Here is a tiny trained network, its code and every weight. The questions are about switching its units off for an input and a target symbol, where a switched-off unit gives its printed mean instead of its output.

import numpy as np


def w(rows, s, z=0):
    codes = np.array(rows[::2]) - 128.0
    scale = np.full(codes.shape[1], s)
    scale[-1] = z or s
    return codes * scale


def norm(h):
    return h / np.sqrt((h * h).mean(-1, keepdims=True) + 1e-5)


def f(y):
    return np.maximum(y, 0)


def softmax(a):
    e = np.exp(a - a.max(-1, keepdims=True))
    return e / e.sum(-1, keepdims=True)


def log_softmax(a):
    a = a - a.max(-1, keepdims=True)
    return a - np.log(np.exp(a).sum(-1, keepdims=True))


def net(x, mask):
    ids = ['ΠΦΨΩαζηλ'.index(c) for c in x.split()]
    T = len(ids)
    res = E[ids] + P[:T]
    r = norm(res)
    for j in range(2):
        rows = slice(4 * j, 4 * j + 4)
        q, k, v = (r @ M[0][rows].T for M in (Q, K, V))
        z = softmax(np.where(np.tri(T) > 0, q @ k.T / 4**0.5, -1e9)) @ v
        o = O[0][rows]
        res = res + np.where(mask[j], z, o[:, -1]) @ o[:, :-1]
    y = f(norm(res) @ A[0][:, :-1].T + A[0][:, -1])
    res = res + np.where(mask[2:10], y, B[0][:, -1]) @ B[0][:, :-1]
    return log_softmax(norm(res)[-1] @ U[:, :-1].T + U[:, -1])


Q, K, V, O, A, B = {}, {}, {}, {}, {}, {}
E = w([
[92,173,223],'Π',
[62,234,253],'Φ',
[103,190,238],'Ψ',
[128,185,169],'Ω',
[137,108,207],'α',
[129,176,2],'ζ',
[197,163,194],'η',
[175,197,202],'λ',
],0.0096)
P = w([
[84,59,3],'0',
[172,172,147],'1',
[168,176,143],'2',
[169,156,173],'3',
[159,176,158],'4',
[163,178,169],'5',
[166,176,176],'6',
[165,178,193],'7',
[175,181,201],'8',
[177,195,219],'9',
],0.006)
Q[0] = w([
[147,10,99],'H0',
[138,48,51],'H0',
[125,179,137],'H0',
[176,200,166],'H0',
[233,201,115],'H1',
[138,89,191],'H1',
[121,93,146],'H1',
[170,91,191],'H1',
],0.013)
K[0] = w([
[180,119,222],'H0',
[160,175,226],'H0',
[148,150,3],'H0',
[35,122,16],'H0',
[30,81,146],'H1',
[149,148,56],'H1',
[146,110,115],'H1',
[101,149,20],'H1',
],0.012)
V[0] = w([
[168,77,59],'H0',
[14,7,64],'H0',
[139,96,98],'H0',
[131,7,90],'H0',
[177,158,111],'H1',
[147,165,74],'H1',
[140,114,128],'H1',
[139,140,52],'H1',
],0.011)
O[0] = w([
[199,92,203,168],'H0',
[97,2,200,35],'H0',
[157,94,176,129],'H0',
[142,100,205,2],'H0',
[195,129,103,165],'H1',
[140,232,87,169],'H1',
[122,115,108,106],'H1',
[116,172,91,126],'H1',
],0.0091,0.0051)
A[0] = w([
[189,99,127,207],'N0',
[118,78,242,210],'N1',
[91,69,123,116],'N2',
[187,157,142,152],'N3',
[192,148,107,27],'N4',
[104,186,247,220],'N5',
[135,82,32,109],'N6',
[49,232,69,253],'N7',
],0.011,0.0029)
B[0] = w([
[139,188,207,158],'N0',
[153,114,12,188],'N1',
[150,169,117,139],'N2',
[165,67,205,193],'N3',
[104,54,137,163],'N4',
[91,100,74,217],'N5',
[155,255,115,145],'N6',
[106,150,232,254],'N7',
],0.009,0.01)
U = w([
[56,56,114,186],'Π',
[58,82,162,160],'Φ',
[1,64,195,158],'Ψ',
[127,80,34,189],'Ω',
[88,20,201,95],'α',
[198,40,143,107],'ζ',
[202,91,157,3],'η',
[167,226,34,140],'λ',
],0.0088,0.0044)

Each question gives the input, a string of symbols that net reads in full, and the target symbol t.
The units are the heads (4 rows each of Q, K, V and O) and the neurons (one row each of A and B). Each row of codes is followed by its name. A weight is (code - 128) times the scale printed after its matrix; where a second scale follows, it is the last column's (O, A, B and U).
mask holds one flag per unit, heads first, then neurons. A switched-off unit (its flag False) gives its mean, the last column of its rows in O or B, instead of its output. The means were averaged over made-up inputs and are rounded, as every weight is.
A unit's drop is (log p(t) with every unit on - log p(t) with that unit switched off) / (log p(t) with every unit on - log p(t) with every unit switched off).
The circuit of an input: a set's keep is (log p(t) with only the set's units on - log p(t) with every unit switched off) / (log p(t) with every unit on - log p(t) with every unit switched off). Starting from all 10 units, units are removed one at a time, each time the one whose removal leaves the highest keep (on an exact tie, the one counted first), for as long as the keep stays at least 0.8.
circuit, biggest first: the units of the circuit, biggest drop first
top k neurons: the k neurons with the biggest drops, biggest first
heads that matter: for each layer, one digit per head in row order, 1 if its drop is at least 0.15 and else 0, layers parted by /
drop of u: that unit's drop, to one decimal
input Ω η η η Φ Π α, target Ω: top neuron => N1
input Ψ λ λ Ω, target Ψ: heads that matter => 11
input ζ ζ Ω λ, target ζ: heads that matter => 10
input Ω λ Φ λ Ω Π η, target Ω: heads that matter => 11
input ζ λ λ ζ λ λ Π, target ζ: circuit, biggest first => H0, N1, N7
input ζ ζ Ω α Ω, target ζ: circuit, biggest first => H0, N1
input Ω λ ζ Ψ ζ Ω, target Ω: circuit, biggest first => H0, N1, N7
input Ω α Ψ η Ω λ λ Ψ Ω, target Ω: circuit, biggest first => H0, N1, N7, N3
input Ω Ω ζ Ω λ Ω λ Ψ α Ψ, target Ω: top 3 neurons => N1, N7, N5
input Ω Φ λ ζ Π η ζ λ, target Ω: circuit, biggest first => N1, N7, H0, N5
input Π Ω Ψ α λ λ Ψ Φ η, target Ω: top 3 neurons => N1, N7, N3
input λ λ λ Ω Ψ Φ Π Π, target λ: drop of H0 => 2.4
input Ψ λ Ψ, target Ψ: drop of H0 => 1.3
input ζ Ψ Φ Ψ Φ λ ζ Ψ, target ζ: drop of H1 => 0.1
input Ω ζ η ζ λ Π Π, target Ω: drop of H0 => 1.0
